[[120 157 153 143 139]
 [151 114 125 139 156]] ==> 157, 156

[123 136 121 135 154 111 137] ==> 154, 137

[[139 138 136 150]
 [130 110 138 149]
 [128 128 137 155]] ==> 155, 150

[[154 140 145 136]
 [120 146 117 140]
 [148 137 141 122]] ==> 154, 148

[[119 112 109 120]
 [130 115 105 129]
 [110 122 135 115]] ==> 135, 130

[137 119 105 135 103] ==> 137, 135
---
[123 153 149 133 136 141] → 153

[119 116 131 130 105 141 138] → 131

[128 115 136 102 129] → 128

[132 133 135 103 105 106 104] → 135

[116 102 106  99 118 121 114] → 106

[[115 114 122 150 154 152 150]
 [134 133 124 107 114 109 113]] → 124

[131 130 120 111 106 113] → 130

[129 130 136 151 151 148] → 130
---
[[140 127 136 124 138 132]
 [156 145 136 114 138 128]] --> 114

[131 139 113 124 153 101] --> 124

[118 133 153 158 130 127 103] --> 130

[[116 125 109 103]
 [140 107 136 143]] --> 107

[128 119 125 152] --> 119

[131 134 144 154] --> 134
---
[[106 130 118 124 129 103 129]
 [140 118 136 123 110 126 145]] gives 118

[[121 144 119 106]
 [132 128 121 123]
 [112 135 114 107]] gives 135

[100 126 122 113] gives 126

[[137 106 140 149]
 [133 138 120 132]] gives 138

[[141 130 112 123 156]
 [126 146 125 148 116]] gives 146

[[131 128 141 115 118 117]
 [104 136 132 136 116 132]
 [131 137 113 132 141 134]] gives 137

[153 117 140 128] gives 117
---
[146 140 106 155 122] -> 122

[107 149 108 136 141 119 110] -> 141

[151 156 108 134 135 150 115] -> 135

[[118 151 124 114]
 [118 142 145 135]
 [148 114 106 119]] -> 118

[[121 117 122 117 131]
 [136 119 100 113 152]
 [140 138 136 116 137]] -> 131

[[103 142 141 123]
 [140  98 111 151]] -> 140

[[124 149 113 149 124]
 [133 123 107 123 156]
 [127 124 105 141 135]] -> 124

[[131 131 114 125 107]
 [131 128 147  99 111]] -> 107

[[146 139  99 133 123]
 [129 123 112 113 154]] -> 123
---
[[131 128 103 126]
 [125 138 118 125]
 [127 102 126 125]]: 118

[[140 121 137 128 151 118]
 [131 112 107 140 124 144]
 [137 105 144 111 128 128]]: 124

[[141 136 140 130 117 117 112]
 [152 133 131 117 108 112 108]
 [125 138 129 136 134 122 128]]: 112

[[137 126 139 125 136 125 119]
 [120 135 118 123 123 124 119]
 [133 104 132 137 145 107 143]]: 124

[[132 114 105 113 126]
 [125 145 131 122 144]
 [120 142 139 145 122]]: 122

[[124 107 144 126 104 100 127]
 [124 131 109 123 150 130 123]
 [118 119 113 110 135 104 123]]: 130

[[134 140 128 131 131 128 155]
 [134 140 143 131 131 128 149]
 [134 140 128 131 131 131 143]]: 128
---
[108 102 130 106 140 104 142] ==> 140

[[115 124 113 130 125 147]
 [123 122 132 109 151 124]] ==> 130

[151 133 142 128] ==> 133

[[131 130 119 141 112 129 123]
 [126 140 127 136 121 138 116]
 [149 121 147 118 125 103 138]] ==> 112

[143 126 134 102 153 151 139] ==> 153

[122 124 132 126 148 104 121] ==> 148

[150 120 129 136] ==> 120
---
[[149 139 157 114 141 117]
 [127 131 122 135 128 128]
 [106 132 104 107 133 141]] ⇒ 122

[[105 136 133 122 142 133 118]
 [106 136 135 122 142 133 118]
 [105 136 134 122 142 133 118]] ⇒ 135

[[131 131 128 106 137]
 [133 130 129 128 128]
 [127 128 129 142 123]] ⇒ 129

[[110 135 121 144 125 134]
 [ 99 148 133 128 113 126]
 [130 136 137 138 125 138]] ⇒ 133

[[122 102 125 138 131]
 [130 124 124 137 128]
 [130 121 124 138 141]] ⇒ 124

[[125 133 133 137 125 141]
 [111 134 120 141 131 158]
 [117 156 147 151 111 108]] ⇒ 120

[[125 140 144 125 139 142]
 [125 118 105 130 121 144]
 [132 135 145 128 119 156]] ⇒ 105

[[125 154 126 116 149]
 [125 155 126 117 150]
 [143 112 150 140 150]] ⇒ 126

[[126 144 136 116 122 128 143]
 [117 114 143 134 118 106 148]
 [124 150 119 116 117 119 129]] ⇒ 143
---
Input:
[[107 142 148 133]
 [139 136 130 151]
 [108 143 130 134]]
Output: 134

Input:
[[137 117 141 115 146 130]
 [140 138 149 113 138 138]
 [137 114 113 117 107 104]]
Output: 104

Input:
[[132 144 150 127 125]
 [120 120 125 132 105]
 [149 133 134 111 122]]
Output: 122

Input:
[[120 146 155 150]
 [100 111 133 148]
 [145 124 151 120]]
Output: 120

Input:
[[137 129 120 122 129 135]
 [155 127 115 127 129 123]
 [110 127 126 126 129 135]]
Output: 135

Input:
[[134 128 133 127 132 125 105]
 [140 138 133 132 112 129 111]
 [135 132 139 131 115 123 108]]
Output: 108

Input:
[[113 114 132 123 118]
 [130 133 129 131 102]
 [114 115 117 120 132]]
Output: 132
---
[[106 140 122 131]
 [126 141 134 135]
 [124 130 129 133]] out 140

[127 133 111 121 106] out 127

[[131 139 135 111 135 118]
 [117 105 131 111 150 123]] out 139

[106 128 141 128 100 148] out 141

[[142 131 131 116]
 [127 133 121 137]
 [117 139 132 151]] out 142

[154 148 144 133 128] out 148
---
[[150 116 135 152]
 [144 117 139 141]] 152, 150

[135 120 116 102 117 139 142] 142, 139

[124 134 128 155 139 113] 155, 139

[[139 112 151 139 134 127 132]
 [127 126 138 107 140 124 119]] 151, 140

[120 141 142 118  98 119] 142, 141

[116 119 127 134 115 110 156] 156, 134

[[150 132 142 121 152 144]
 [119 135 120 142 113 119]
 [119 136 114 147 107 113]] 152, 150
---
[[103 107  98 124 146 124 110]
 [127 129 126 127 126 128 127]] --> 128

[105 110 124 146] --> 124

[[123 131 130 127 134]
 [124 148 149 128 120]
 [124 107 103 128 129]] --> 128

[131 142 154 119 144 138] --> 144

[117 131 106 120 127 113 127] --> 113

[134 115 136 142 101 138 136] --> 138

[[125 137 158 104 140 154]
 [133 132 130 152 108 157]] --> 108
